Below are the code and all the weights of a small trained network. Each question names an input and a target symbol and asks about switching units off, where a switched-off unit gives its printed mean instead of its output.

import numpy as np


def w(rows, s, z=0):
    codes = np.array(rows[::2]) - 128.0
    scale = np.full(codes.shape[1], s)
    scale[-1] = z or s
    return codes * scale


def f(y):
    return np.maximum(y, 0)


def softmax(a):
    e = np.exp(a - a.max(-1, keepdims=True))
    return e / e.sum(-1, keepdims=True)


def log_softmax(a):
    a = a - a.max(-1, keepdims=True)
    return a - np.log(np.exp(a).sum(-1, keepdims=True))


def net(x, mask):
    ids = ['βγδζηπφψω'.index(c) for c in x.split()]
    T = len(ids)
    res = E[ids] + P[:T]
    q, k, v = (res @ M[0].T for M in (Q, K, V))
    z = softmax(np.where(np.tri(T) > 0, q @ k.T / 4**0.5, -1e9)) @ v
    res = res + np.where(mask[0], z, O[0][:, -1]) @ O[0][:, :-1]
    y = f(res @ A[0][:, :-1].T + A[0][:, -1])
    res = res + np.where(mask[1:9], y, B[0][:, -1]) @ B[0][:, :-1]
    return log_softmax(res[-1] @ U[:, :-1].T + U[:, -1])


Q, K, V, O, A, B = {}, {}, {}, {}, {}, {}
E = w([
[122,82,40],'β',
[103,126,41],'γ',
[100,211,33],'δ',
[167,117,226],'ζ',
[63,252,82],'η',
[84,80,82],'π',
[96,124,76],'φ',
[89,170,71],'ψ',
[68,173,114],'ω',
],0.016)
P = w([
[30,2,112],'0',
[133,234,86],'1',
[139,220,108],'2',
[133,215,119],'3',
[136,208,122],'4',
[131,190,133],'5',
[128,190,136],'6',
[129,178,135],'7',
[127,183,134],'8',
[116,184,143],'9',
[126,173,139],'10',
[121,188,135],'11',
],0.0077)
Q[0] = w([
[207,87,127],'head 1',
[6,132,99],'head 1',
[120,151,88],'head 1',
[166,131,184],'head 1',
],0.017)
K[0] = w([
[183,166,118],'head 1',
[48,75,138],'head 1',
[100,124,99],'head 1',
[249,166,167],'head 1',
],0.015)
V[0] = w([
[80,244,181],'head 1',
[75,39,182],'head 1',
[92,224,96],'head 1',
[226,139,70],'head 1',
],0.011)
O[0] = w([
[154,176,248,87],'head 1',
[236,141,114,201],'head 1',
[74,204,180,212],'head 1',
[60,87,108,2],'head 1',
],0.015,0.0058)
A[0] = w([
[232,16,188,77],'neuron 1',
[158,135,143,68],'neuron 2',
[40,179,200,103],'neuron 3',
[66,118,6,155],'neuron 4',
[86,204,56,145],'neuron 5',
[203,251,84,87],'neuron 6',
[195,182,194,254],'neuron 7',
[254,79,211,114],'neuron 8',
],0.0077,0.0047)
B[0] = w([
[131,94,254,138],'neuron 1',
[46,65,153,134],'neuron 2',
[167,123,208,199],'neuron 3',
[162,50,167,197],'neuron 4',
[89,56,160,223],'neuron 5',
[110,78,170,253],'neuron 6',
[76,227,63,203],'neuron 7',
[38,206,139,151],'neuron 8',
],0.0064,0.017)
U = w([
[97,140,127,10],'β',
[50,109,105,3],'γ',
[8,82,163,172],'δ',
[170,134,210,37],'ζ',
[193,131,166,147],'η',
[40,103,81,48],'π',
[126,204,78,190],'φ',
[115,138,115,193],'ψ',
[59,158,69,223],'ω',
],0.011,0.0032)

Each question gives the input, a string of symbols that net reads in full, and the target symbol t.
The units are the heads (4 rows each of Q, K, V and O) and the neurons (one row each of A and B). Each row of codes is followed by its name. A weight is (code - 128) times the scale printed after its matrix; where a second scale follows, it is the last column's (O, A, B and U).
mask holds one flag per unit, heads first, then neurons. A switched-off unit (its flag False) gives its mean, the last column of its rows in O or B, instead of its output. The means were averaged over made-up inputs and are rounded, as every weight is.
A unit's drop is (log p(t) with every unit on - log p(t) with that unit switched off) / (log p(t) with every unit on - log p(t) with every unit switched off).
The circuit of an input: a set's keep is (log p(t) with only the set's units on - log p(t) with every unit switched off) / (log p(t) with every unit on - log p(t) with every unit switched off). Starting from all 9 units, units are removed one at a time, each time the one whose removal leaves the highest keep (on an exact tie, the one counted first), for as long as the keep stays at least 0.8.
units of the circuit, in order: the units of the circuit, biggest drop first
top k neurons: the k neurons with the biggest drops, biggest first
drop when u is switched off: that unit's drop, to one decimal
input π δ δ ζ γ β δ ω δ ζ δ γ, target η: units of the circuit, in order => (head 1; neuron 4)
input φ π γ, target η: top neuron => (neuron 7)
input ω π δ φ η δ γ δ δ δ ψ, target φ: units of the circuit, in order => (head 1; neuron 7; neuron 4)
input π ω φ δ δ δ η, target η: top 4 neurons => (neuron 4; neuron 7; neuron 6; neuron 8)
input ω δ β ψ, target φ: units of the circuit, in order => (head 1; neuron 7)
input π η δ δ δ δ δ ψ π γ ψ, target η: units of the circuit, in order => (head 1; neuron 7)
input η ψ δ, target ζ: top 2 neurons => (neuron 3; neuron 6)
input η π δ δ π, target ζ: units of the circuit, in order => (head 1; neuron 3)
input δ π δ φ π δ δ δ, target δ: drop when head 1 is switched off => 0.8
input δ δ δ η ψ ω π δ ψ, target δ: drop when head 1 is switched off => 1.4
input ω δ δ ω δ δ ψ δ β, target φ: drop when neuron 4 is switched off => 0.2
input π δ ω δ ψ η δ δ β ω, target η: drop when neuron 7 is switched off => 0.2
